Here is a tiny trained network, its code and every weight. The questions are about switching its units off for an input and a target symbol, where a switched-off unit gives its printed mean instead of its output.

import numpy as np


def w(rows, s, z=0):
    codes = np.array(rows[::2]) - 128.0
    scale = np.full(codes.shape[1], s)
    scale[-1] = z or s
    return codes * scale


def norm(h):
    return h / np.sqrt((h * h).mean(-1, keepdims=True) + 1e-5)


def f(y):
    return y / 2 * (1 + np.tanh(0.7978845608 * (y + 0.044715 * y**3)))


def softmax(a):
    e = np.exp(a - a.max(-1, keepdims=True))
    return e / e.sum(-1, keepdims=True)


def log_softmax(a):
    a = a - a.max(-1, keepdims=True)
    return a - np.log(np.exp(a).sum(-1, keepdims=True))


def net(x, mask):
    ids = ['γημξπτφψ'.index(c) for c in x.split()]
    T = len(ids)
    res = E[ids] + P[:T]
    r = norm(res)
    for j in range(3):
        rows = slice(2 * j, 2 * j + 2)
        q, k, v = (r @ M[0][rows].T for M in (Q, K, V))
        z = softmax(np.where(np.tri(T) > 0, q @ k.T / 2**0.5, -1e9)) @ v
        o = O[0][rows]
        res = res + np.where(mask[j], z, o[:, -1]) @ o[:, :-1]
    y = f(norm(res) @ A[0][:, :-1].T + A[0][:, -1])
    res = res + np.where(mask[3:19], y, B[0][:, -1]) @ B[0][:, :-1]
    return log_softmax(norm(res)[-1] @ U[:, :-1].T + U[:, -1])


Q, K, V, O, A, B = {}, {}, {}, {}, {}, {}
E = w([
[173,92,99,147,113,138,171,135,128],'γ',
[133,175,94,141,86,191,87,121,148],'η',
[175,130,5,100,119,136,140,105,90],'μ',
[102,77,157,134,73,158,176,126,119],'ξ',
[190,58,147,133,104,139,161,132,149],'π',
[125,134,120,167,115,57,175,121,79],'τ',
[129,85,193,133,133,131,174,120,174],'φ',
[157,133,217,139,81,156,59,103,184],'ψ',
],0.021)
P = w([
[100,120,115,85,190,116,69,254,122],'0',
[232,107,111,134,78,137,219,157,204],'1',
[207,99,113,141,91,134,206,137,180],'2',
[174,83,116,163,99,122,196,123,170],'3',
[159,82,126,169,113,134,193,111,156],'4',
[139,78,126,178,120,131,186,106,150],'5',
[135,83,132,164,129,140,190,95,135],'6',
[128,87,125,153,125,152,188,87,131],'7',
[120,91,126,161,130,155,183,84,125],'8',
[123,101,127,139,133,157,189,74,124],'9',
[108,103,127,140,132,167,189,75,124],'10',
[119,98,131,140,131,171,182,69,120],'11',
],0.0094)
Q[0] = w([
[97,162,148,82,106,131,5,148,164],'H1',
[111,76,129,100,173,165,167,109,113],'H1',
[91,103,98,46,193,129,92,209,167],'H2',
[116,138,116,150,132,222,116,86,161],'H2',
[130,57,122,153,107,158,172,56,194],'H3',
[162,127,126,132,135,104,157,64,116],'H3',
],0.012)
K[0] = w([
[133,190,103,192,88,183,110,12,215],'H1',
[65,80,103,72,162,114,79,203,158],'H1',
[210,77,213,160,154,100,156,134,157],'H2',
[107,94,136,96,90,109,74,255,94],'H2',
[101,176,46,106,148,142,69,167,122],'H3',
[117,83,116,103,150,109,49,171,158],'H3',
],0.0092)
V[0] = w([
[76,204,85,113,90,84,47,165,58],'H1',
[227,168,57,103,106,141,47,94,135],'H1',
[204,96,30,178,218,143,131,155,133],'H2',
[168,201,142,150,149,183,116,155,140],'H2',
[174,191,232,207,171,69,147,123,254],'H3',
[197,93,77,126,84,145,175,26,124],'H3',
],0.0071)
O[0] = w([
[226,142,180,216,88,143,77,44,152,177],'H1',
[94,44,199,209,220,130,89,148,167,46],'H1',
[164,53,65,106,194,186,45,101,64,254],'H2',
[106,129,96,146,218,138,229,63,246,153],'H2',
[152,157,145,90,106,199,203,154,90,3],'H3',
[162,117,158,187,132,37,254,180,40,125],'H3',
],0.0072,0.0047)
A[0] = w([
[81,101,88,134,188,164,127,102,154,26],'N1',
[132,138,111,203,85,202,117,58,151,178],'N2',
[105,186,142,153,166,106,108,74,59,139],'N3',
[119,109,137,156,107,92,152,115,108,167],'N4',
[110,156,136,208,185,153,110,95,135,82],'N5',
[80,148,92,118,88,176,140,131,240,208],'N6',
[101,126,139,133,140,158,7,192,108,118],'N7',
[78,148,199,163,160,220,64,180,128,112],'N8',
[168,158,134,115,131,107,133,81,182,108],'N9',
[129,164,145,148,47,73,127,158,103,133],'N10',
[127,156,102,74,102,104,197,149,131,78],'N11',
[116,77,158,177,158,75,117,97,119,187],'N12',
[144,136,95,189,78,131,148,153,60,148],'N13',
[168,127,164,104,102,165,164,155,141,61],'N14',
[107,127,117,36,151,116,161,184,165,1],'N15',
[147,170,40,125,139,124,90,168,116,180],'N16',
],0.012,0.0041)
B[0] = w([
[92,76,112,34,218,34,129,97,158,155],'N1',
[51,114,128,147,153,103,159,139,89,245],'N2',
[48,116,113,99,15,112,79,150,119,153],'N3',
[162,168,147,90,177,180,124,121,127,178],'N4',
[103,88,54,75,50,86,135,188,118,154],'N5',
[106,161,190,145,149,190,142,150,109,175],'N6',
[220,142,192,203,81,125,142,94,112,168],'N7',
[152,147,112,81,143,55,223,104,98,168],'N8',
[56,106,166,159,133,83,128,101,106,156],'N9',
[193,148,44,34,154,100,133,180,185,170],'N10',
[134,60,145,120,140,145,67,254,155,158],'N11',
[135,106,156,72,135,194,112,138,91,184],'N12',
[147,156,199,143,182,112,154,148,139,224],'N13',
[77,145,152,149,116,67,90,150,155,137],'N14',
[14,92,124,185,71,92,140,42,137,132],'N15',
[123,147,214,178,181,211,151,126,212,170],'N16',
],0.0082,0.012)
U = w([
[137,112,193,202,195,230,139,153,211,237],'γ',
[86,81,136,162,208,51,215,145,148,194],'η',
[163,123,56,73,227,173,154,78,58,156],'μ',
[42,157,8,65,63,136,167,133,36,203],'ξ',
[113,31,43,181,77,70,56,126,153,13],'π',
[162,204,111,98,157,77,106,189,180,43],'τ',
[12,146,111,128,187,88,106,65,254,3],'φ',
[151,199,165,188,94,103,162,56,98,118],'ψ',
],0.0085,0.0034)

Each question gives the input, a string of symbols that net reads in full, and the target symbol t.
The units are the heads (2 rows each of Q, K, V and O) and the neurons (one row each of A and B). Each row of codes is followed by its name. A weight is (code - 128) times the scale printed after its matrix; where a second scale follows, it is the last column's (O, A, B and U).
mask holds one flag per unit, heads first, then neurons. A switched-off unit (its flag False) gives its mean, the last column of its rows in O or B, instead of its output. The means were averaged over made-up inputs and are rounded, as every weight is.
A unit's drop is (log p(t) with every unit on - log p(t) with that unit switched off) / (log p(t) with every unit on - log p(t) with every unit switched off).
The circuit of an input: a set's keep is (log p(t) with only the set's units on - log p(t) with every unit switched off) / (log p(t) with every unit on - log p(t) with every unit switched off). Starting from the 12 units with the biggest drops (on a tie, the unit counted first), units are removed one at a time, each time the one whose removal leaves the highest keep (on an exact tie, the one counted first), for as long as the keep stays at least 0.8.
circuit, biggest first: the units of the circuit, biggest drop first
unit that matters most: the unit with the biggest drop
top k neurons: the k neurons with the biggest drops, biggest first
heads that matter: for each layer, one digit per head in row order, 1 if its drop is at least 0.15 and else 0, layers parted by /
input τ γ ξ, target ψ: circuit, biggest first	(H1)
input γ γ η φ μ π, target μ: heads that matter	010
input η π π τ, target φ: heads that matter	011
input ψ η τ η τ, target γ: heads that matter	101
input η τ ψ τ η τ ψ, target η: heads that matter	100
input γ γ τ τ τ, target μ: heads that matter	000
input γ η ξ π γ η, target μ: heads that matter	110
input τ η ξ τ η γ π τ τ ψ φ, target ψ: circuit, biggest first	(H1 N11)
input ξ η π τ η η, target η: heads that matter	100
input μ ψ τ ξ η μ, target π: heads that matter	101
input τ ψ τ ξ ψ τ φ τ τ ψ γ η, target ψ: circuit, biggest first	(H2 N7)
input γ τ ξ τ γ τ γ, target μ: top 2 neurons	(N11 N6)
input γ π τ ψ, target μ: circuit, biggest first	(H2 H1 N8)
input ψ π π τ γ τ τ φ τ ξ, target ξ: unit that matters most	H3
input η τ π γ μ τ π τ γ η, target φ: circuit, biggest first	(H2 N1)
input ξ η ξ ξ ψ τ τ τ τ τ φ, target τ: heads that matter	110
input τ τ μ τ τ π τ ξ τ τ, target ψ: heads that matter	100
input η γ γ ψ, target φ: heads that matter	011
input φ τ γ ξ, target ξ: heads that matter	100
input ξ γ ξ, target τ: top neuron	(N10)
input ψ τ τ, target τ: heads that matter	010
input τ τ ξ π, target π: top 2 neurons	(N16 N13)
input τ τ τ τ τ τ τ τ, target ξ: top 2 neurons	(N3 N10)
input τ η η, target ψ: circuit, biggest first	(H2 H1 N7 N8)
input μ η η τ η μ τ τ μ μ τ τ, target π: circuit, biggest first	(H1 N3 N5)
input ξ τ φ φ τ τ π τ π ψ τ η, target τ: circuit, biggest first	(H2 N10)
input τ γ τ γ η η τ τ μ τ, target ψ: top 4 neurons	(N13 N1 N3 N11)
input η ξ τ γ ψ τ ξ φ φ γ, target φ: heads that matter	001
input φ η ψ γ π τ τ, target ξ: unit that matters most	H1
input π η ξ ψ, target η: circuit, biggest first	(N8 H1)
